.27	-.13	.34	.08	.19 -> <111>
-.53	.28	-.28	-.06	-.32 -> <55>
-.14	-.08	.50	.35	.03 -> <117>
.31	-.08	.12	-.01	.13 -> <170>
-.04	-.04	-.19	-.09	-.15 -> <166>
.36	.21	-.19	-.30	.11 -> <106>
.16	.38	-.88	-.45	-.34 -> <160>
.46	-.45	.26	.18	.16 -> <116>
-.35	.04	.22	.22	-.08 -> <54>
.38	-.11	-.07	-.17	.26 -> <178>
has: -.04	-.04	-.19	-.09 => yes
has: .27	-.13	.34	.08 => yes
has: .03	.35 => no
has: -.14	-.08	.50	.35	.03 => yes

-.10	.20	-.38	-.15	-.10	.51	.21  <6>
-.57	.71	.38	.20	-.53	-.23	.43  <139>
-.57	.71	.38	.20	-.53	-.23	-.34  <78>
-.10	.20	-.38	-.15	-.01	.51	.21  <80>
.50	-.34	-.15	-.24	.80	-.06	-.78  <66>
has: .51	-.01	-.15	-.38	.20 => no
has: .80	-.06	-.78 => yes
has: -.34	-.15	-.24	.80	-.07 => no
has: -.53	-.23 => yes
has: -.24	.80	-.06 => yes

-.40	-.02	.19	-.13	-.43	-.15	.14	.24	.68	.01	.63 = <20>
.29	-.09	.49	.22	-.18	.18	-.14	-.57	.83	-.19	.41 = <73>
-.73	-.84	-.08	.66	-.34	.14	-.50	-.13	-.10	.02	.43 = <22>
-.73	-.84	-.08	.66	.57	.14	-.37	-.13	-.10	.02	.43 = <122>
-.73	-.84	-.08	.66	.57	.14	-.50	-.13	-.10	.02	.43 = <88>
has: .29	-.09 => yes
has: -.13	-.50	.14	-.34	.66 => no
has: -.57	-.14 => no
has: -.13	-.10 => yes
has: .66	.56	.14	-.50	-.13 => no
has: .66	.57	.14	-.50	-.13 => yes
has: .57	.15 => no

-.60	-.42	-.14	-.19 : <90>
.69	.14	-.72	-.56 : <18>
.69	.14	-.57	-.47 : <3>
has: -.61	-.42	-.14	-.19 => no
has: -.42	-.60 => no
has: .14	-.72 => yes
has: -.72	-.56 => yes
has: .14	-.57 => yes
has: -.72	.14 => no

.00	.51	.64	.65	.01	.56	.65	.47	-.33	-.50 -> <101>
-.08	-.76	-.34	-.91	-.06	-.30	-.83	-.77	-.43	-.29 -> <29>
-.08	-.76	-.34	-.91	-.06	-.39	-.83	-.77	-.43	-.29 -> <42>
.00	.51	.64	.65	.01	.56	.65	.47	.33	.59 -> <61>
has: -.91	-.06	-.30 => yes
has: -.91	-.05	-.39	-.83	-.77 => no
has: .47	.33	.59 => yes
has: .64	.65	.01	.56 => yes

-.05	.38	-.24	-.25	.32	.19	.50	.36	.76	-.22	-.23	.27	-.36	.62	.13	-.32	-.08	-.05	.44	.43	-.30	.09 = <72>
-.05	.09	-.24	.17	.11	.28	.50	-.02	.65	-.73	.04	.10	-.36	.57	.02	-.33	.40	-.53	.70	.43	-.43	.09 = <124>
.10	.52	-.24	.29	.55	.09	.40	.36	.30	.47	-.23	.10	-.68	-.21	.02	-.33	.57	.32	.48	.43	-.44	.20 = <143>
-.05	.09	-.24	.03	-.07	.21	.58	-.02	.60	-.55	-.22	.12	-.36	.60	.10	-.14	.50	-.41	.62	.43	-.43	.09 = <99>
-.05	.26	-.24	-.20	.32	.19	.50	.28	.84	-.36	-.17	.56	-.36	.52	.26	-.21	.10	-.16	.53	.43	-.34	.09 = <128>
-.03	.09	-.24	.40	.46	.15	.18	.36	.07	.25	-.23	.10	-.62	-.27	.02	-.33	.50	.64	.62	.43	-.43	.09 = <100>
-.05	.03	-.24	.92	.32	.19	.50	.36	.08	-.22	-.23	-.08	-.36	-.23	-.30	-.47	.50	-.01	.78	.43	-.43	.24 = <146>
has: .70	.43	-.43 => yes
has: -.16	.54	.43 => no
has: .56	-.17	-.36	.84 => no

